Small tables with named rows and columns. After each table, cells are looked up by row and column.

zosokop
        mizuze  fopal   tobi   buvo  nerizol    niv
ped      40.54  60.46  50.95  52.53    47.40  48.07
dabepu    6.13   1.35  72.60  78.54    34.19  50.95
lib      41.57  42.38  37.65  63.11    39.64  35.77

What is the fopal of dabepu in zosokop?
1.35
What is the tobi of dabepu in zosokop?
72.60
What is the nerizol of lib in zosokop?
39.64
What is the fopal of lib in zosokop?
42.38
What is the buvo of lib in zosokop?
63.11
What is the nerizol of dabepu in zosokop?
34.19
What is the niv of dabepu in zosokop?
50.95
What is the nerizol of ped in zosokop?
47.40
What is the buvo of ped in zosokop?
52.53
What is the niv of lib in zosokop?
35.77
What is the fopal of ped in zosokop?
60.46
What is the tobi of lib in zosokop?
37.65
What is the niv of ped in zosokop?
48.07
What is the mizuze of ped in zosokop?
40.54
What is the tobi of ped in zosokop?
50.95
What is the mizuze of lib in zosokop?
41.57
What is the mizuze of dabepu in zosokop?
6.13
What is the buvo of dabepu in zosokop?
78.54
Which row has the largest nerizol? ped

laga:
	dolugo	lunet	fam	foto
zevu	172	153	123	218
big	157	183	153	178
bov	156	172	177	142
fof	156	182	162	165
pim	137	243	164	172
nol	198	63	128	195
guluraf	142	242	141	206

lunet of guluraf: 242
fam of big: 153
dolugo of zevu: 172
fam of pim: 164
dolugo of pim: 137
fam of zevu: 123
Which row has the largest fam? bov

popu:
        tedeli  gugo
fem        136   247
dep        176   210
dum        194    78
gopeli     189   121
dat        205   129
bal        196    31
fur        162   117

tedeli of gopeli is 189
gugo of fem is 247
gugo of dum is 78
tedeli of dum is 194
gugo of fur is 117
gugo of dat is 129
tedeli of dep is 176
tedeli of dat is 205
gugo of dep is 210
tedeli of fem is 136
gugo of gopeli is 121
tedeli of fur is 162
tedeli of bal is 196
gugo of bal is 31

korevi
columns: lororad, turab, fer, zazimem
suroliz: [51930, 50918, 53941, 41486]
dobogaz: [18787, 66405, 23119, 65864]
sunine: [35158, 63648, 21077, 68903]
vize: [42346, 55099, 42150, 70810]
vubago: [50214, 47920, 33523, 18931]
sagol: [55335, 45288, 33049, 27596]
vuzi: [52543, 14737, 53054, 54000]
kuf: [33616, 17836, 65356, 74110]
bivo: [79163, 72551, 43727, 30302]
bomep: [68387, 34960, 76113, 43195]

fer of vuzi: 53054
fer of bivo: 43727
turab of vubago: 47920
lororad of vuzi: 52543
zazimem of vubago: 18931
fer of sagol: 33049
turab of kuf: 17836
Row with the largest lororad: bivo

sur:
	zipi	kideb	gid	bizup	mogelu	tade	pelib	fiz	zom
togu	112	120	113	121	120	118	129	117	122
der	117	124	114	119	120	122	126	117	123
muruga	122	127	95	169	85	155	107	69	146
vabo	121	144	71	92	127	157	110	75	127
gak	110	129	60	27	99	175	191	84	44
suz	118	113	119	109	122	122	111	122	112
vegis	38	154	152	195	150	126	55	227	92
koti	117	103	117	90	135	155	127	141	51
givi	108	123	117	120	120	118	134	123	125
daraf	123	115	100	83	92	82	140	111	108
goped	101	172	162	149	131	62	156	115	132
savi	117	113	118	118	116	117	116	121	119
les	112	124	115	121	132	128	91	119	133

fiz of togu: 117
zom of gak: 44
mogelu of givi: 120
gid of muruga: 95
tade of vegis: 126
kideb of goped: 172
mogelu of savi: 116
bizup of vabo: 92
zipi of givi: 108
gid of daraf: 100
zom of suz: 112
kideb of vabo: 144
zipi of savi: 117
gid of der: 114

Table daromug
          gefi  segop  ledal
sekabur  0.444  0.180  0.028
naluko   0.416  0.432  0.426
doduver  0.126  0.694  0.745
guvo     0.412  0.430  0.420
feguzur  0.631  0.251  0.697
munul    0.012  0.397  0.008
kon      0.534  0.369  0.905
gilegon  0.415  0.413  0.455

naluko, gefi => 0.416
sekabur, segop => 0.180
kon, gefi => 0.534
doduver, segop => 0.694
feguzur, gefi => 0.631
doduver, ledal => 0.745
munul, gefi => 0.012
sekabur, gefi => 0.444
feguzur, segop => 0.251
guvo, segop => 0.430
kon, ledal => 0.905
guvo, ledal => 0.420
naluko, segop => 0.432
gilegon, gefi => 0.415
feguzur, ledal => 0.697
gilegon, ledal => 0.455
naluko, ledal => 0.426

sizegaf:
        diluri  kotefab  sak  rito  tes  tesibi
leviki     103      203  124   128  201      59
lem        128      159  163   178  186     129
kar        188      117  222   153  132     142
bipo       107      187  171   164  187     118
beru       179      165  170   158  178     128
fudu       119      147  160   184  184     111
zusef      115      214  124   189  212      58
vapov      205      189  255   217  135     109
sovuta     198      163  242   239  133      92
rud        161      127  144   146  164     107
bufiro     146      177  167   179  178     142
tinofi     141      116  141   128  137     118

leviki, sak: 124
vapov, diluri: 205
bufiro, rito: 179
zusef, tesibi: 58
bipo, tes: 187
fudu, rito: 184
zusef, kotefab: 214
tinofi, tesibi: 118
rud, sak: 144
beru, rito: 158
sovuta, diluri: 198
beru, tes: 178
lem, tesibi: 129
tinofi, kotefab: 116
rud, diluri: 161
vapov, kotefab: 189
Which row has the largest tes? zusef

bik =
columns: digif, mufa, beg
vom: [1076, 1542, 8289]
nad: [483, 939, 6108]
tatupe: [1793, 2322, 6488]
gitas: [447, 913, 7628]
bep: [798, 1362, 6952]
sen: [2709, 2506, 5470]
laz: [1999, 2455, 7058]
nuf: [582, 1230, 6539]
sobuv: [517, 1360, 6478]
pok: [2024, 2227, 6872]
kifiz: [246, 741, 7488]
buzaro: [460, 1094, 7132]
pivaf: [923, 1415, 6532]

digif of nuf = 582
beg of sen = 5470
digif of gitas = 447
digif of tatupe = 1793
beg of bep = 6952
beg of laz = 7058
beg of kifiz = 7488
beg of buzaro = 7132
digif of bep = 798
mufa of tatupe = 2322
mufa of pivaf = 1415
mufa of sobuv = 1360
mufa of pok = 2227
beg of pok = 6872

popifo
|  | nirodi | givo | dat | saf |
|---|---|---|---|---|
| podoba | 156 | 139 | 174 | 156 |
| bopavi | 140 | 183 | 153 | 165 |
| ketur | -213 | -133 | 479 | -400 |
| dafadu | 152 | -353 | 91 | -465 |
| noruta | 543 | -664 | 433 | -332 |
| mazuda | 108 | 162 | 193 | 223 |
| vit | -509 | 15 | 44 | -605 |
| tesim | -238 | 601 | -257 | 367 |
| vobi | 162 | 176 | 194 | 194 |
| kizu | 349 | 705 | 437 | 245 |
| lav | 880 | 333 | 413 | -441 |
| lesapi | 201 | 157 | 161 | 210 |
| fas | 236 | 145 | 22 | 72 |
| munag | -344 | 962 | -397 | 838 |

kizu, dat => 437
munag, dat => -397
podoba, nirodi => 156
lav, givo => 333
tesim, dat => -257
fas, saf => 72

bif
|  | dol | lufara |
|---|---|---|
| fetura | 6.4 | 3.2 |
| dat | 7.6 | 3.0 |
| vivut | 6.3 | 3.1 |
| meda | 5.3 | 3.1 |
| zatu | 6.5 | 3.0 |
| sizisu | 7.4 | 3.0 |
| morupat | 5.3 | 3.1 |
| bib | 7.7 | 2.9 |
| dukavaf | 2.0 | 3.3 |
| fuzoma | 7.0 | 3.0 |
| zenoge | 6.7 | 3.1 |
| gulebu | 7.1 | 2.9 |

morupat, dol -> 5.3
zenoge, lufara -> 3.1
fuzoma, lufara -> 3.0
morupat, lufara -> 3.1
fetura, lufara -> 3.2
fuzoma, dol -> 7.0
meda, lufara -> 3.1
meda, dol -> 5.3

valot:
	nozig	fofig	nuzofe	rotok	vem	zok	ropor
melebek	135	194	167	161	160	109	98
garile	122	140	152	119	151	165	159
zuniv	120	133	144	99	149	182	158
von	163	141	125	183	122	117	178
dul	136	154	167	176	172	152	179
bitagun	183	73	104	196	96	173	131
tise	144	128	154	157	152	159	214
sib	157	85	143	111	142	172	130
gis	137	170	192	136	194	141	104
pir	146	195	174	195	173	98	159
lelesa	122	97	75	125	61	170	177

nozig of lelesa = 122
vem of zuniv = 149
zok of von = 117
rotok of garile = 119
zok of lelesa = 170
nozig of melebek = 135
rotok of zuniv = 99
vem of lelesa = 61
vem of gis = 194
zok of zuniv = 182
zok of dul = 152
nozig of gis = 137
nuzofe of von = 125
ropor of bitagun = 131
Which row has the largest zok? zuniv

bipako =
cols = gib, ponorut
fof: [56816, 57899]
vivobig: [56572, 57514]
guzofun: [48669, 43153]
nasorog: [24404, 80254]
kof: [14527, 87892]
kotunu: [57633, 56696]
bisinuk: [56586, 57796]
zepab: [61783, 64388]
seda: [57818, 56427]
bovomes: [45828, 61981]
mav: [56714, 59352]
numap: [57196, 57671]
gateri: [42151, 77456]
dirug: [48374, 49725]

ponorut of gateri is 77456
gib of dirug is 48374
ponorut of zepab is 64388
ponorut of dirug is 49725
gib of kof is 14527
gib of bovomes is 45828
ponorut of nasorog is 80254
ponorut of kotunu is 56696
ponorut of guzofun is 43153
gib of numap is 57196
gib of gateri is 42151
gib of mav is 56714
gib of guzofun is 48669
gib of fof is 56816

